Below are the code and all the weights of a small trained network. Each question names an input and a class and asks about switching units off, where a switched-off unit gives its printed mean instead of its output.

import numpy as np


def w(rows, s, z=0):
    codes = np.array(rows[::2]) - 128.0
    scale = np.full(codes.shape[1], s)
    scale[-1] = z or s
    return codes * scale


def f(y):
    return np.maximum(y, 0)


def log_softmax(a):
    a = a - a.max(-1, keepdims=True)
    return a - np.log(np.exp(a).sum(-1, keepdims=True))


def net(x, mask):
    res = np.array(x, float).reshape(1, 3) / 4 @ E
    y = f(res @ A[0][:, :-1].T + A[0][:, -1])
    res = res + np.where(mask, y, B[0][:, -1]) @ B[0][:, :-1]
    return log_softmax(res[-1] @ U[:, :-1].T + U[:, -1])


A, B = {}, {}
E = w([
[195,75,169,194,222,89,167],'x0',
[39,151,180,205,82,181,249],'x1',
[74,164,79,202,232,182,55],'x2',
],0.011)
A[0] = w([
[171,65,191,58,54,45,184,41],'N1',
[180,69,63,68,139,66,68,4],'N2',
[177,84,97,43,140,74,42,127],'N3',
[65,223,28,9,2,148,82,64],'N4',
[200,117,49,81,163,93,37,35],'N5',
[179,59,200,48,24,51,169,23],'N6',
[207,42,199,196,212,37,174,3],'N7',
],0.0063,0.0032)
B[0] = w([
[60,56,63,207,225,73,73,237],'N1',
[89,104,139,181,67,200,221,207],'N2',
[111,133,147,189,81,114,214,236],'N3',
[222,9,213,142,137,225,70,254],'N4',
[39,95,144,227,91,132,221,224],'N5',
[70,71,79,206,189,100,63,250],'N6',
[191,56,228,84,117,254,72,225],'N7',
],0.0065,0.0096)
U = w([
[78,130,150,155,79,137,247,104],'0',
[218,107,193,103,129,167,56,102],'1',
[67,122,37,159,208,108,40,113],'2',
[166,155,106,103,113,90,135,250],'3',
[151,165,72,42,124,105,130,88],'4',
[150,181,91,55,128,96,134,89],'5',
[149,178,84,58,121,89,131,86],'6',
],0.012,0.015)

Each question gives the input, the list of numbers given to net, and the class t.
The units are the neurons (one row each of A and B). Each row of codes is followed by its name. A weight is (code - 128) times the scale printed after its matrix; where a second scale follows, it is the last column's (A, B and U).
mask holds one flag per neuron, in row order. A switched-off neuron (its flag False) gives its mean, the last column of its row in B, instead of its output. The means were averaged over made-up inputs and are rounded, as every weight is.
A unit's drop is (log p(t) with every unit on - log p(t) with that unit switched off) / (log p(t) with every unit on - log p(t) with every unit switched off).
The circuit of an input: a set's keep is (log p(t) with only the set's units on - log p(t) with every unit switched off) / (log p(t) with every unit on - log p(t) with every unit switched off). Starting from all 7 units, units are removed one at a time, each time the one whose removal leaves the highest keep (on an exact tie, the one counted first), for as long as the keep stays at least 0.8.
circuit, biggest first: the units of the circuit, biggest drop first
most important unit: the unit with the biggest drop
top k neurons: the k neurons with the biggest drops, biggest first
drop when u is switched off: that unit's drop, to one decimal
input [3,1,-5], class 2: circuit, biggest first : [N1; N6]
input [2,-3,-1], class 3: most important unit : N4
input [-5,3,-1], class 1: top 2 neurons : [N4; N5]
input [-8,6,5], class 1: circuit, biggest first : [N4; N5]
input [-6,-7,-4], class 0: top 4 neurons : [N5; N3; N2; N7]
input [1,-2,3], class 3: circuit, biggest first : [N1; N6; N4]
input [5,3,2], class 1: circuit, biggest first : [N7; N5]
input [-6,-7,2], class 0: top 2 neurons : [N5; N3]
input [-7,5,1], class 1: circuit, biggest first : [N4; N5]
input [5,5,-6], class 2: circuit, biggest first : [N1; N6; N3]
input [6,3,-5], class 1: top 2 neurons : [N7; N5]
input [8,-2,8], class 1: top 3 neurons : [N7; N1; N6]
input [0,-2,3], class 3: top 2 neurons : [N1; N6]
input [-2,-1,-1], class 3: most important unit : N7
input [-7,-2,-2], class 1: drop when N6 is switched off : 0.0
input [7,-7,-6], class 0: drop when N3 is switched off : 0.4
input [-1,5,-7], class 2: drop when N1 is switched off : 0.2
input [-3,-1,-8], class 2: drop when N1 is switched off : 0.2
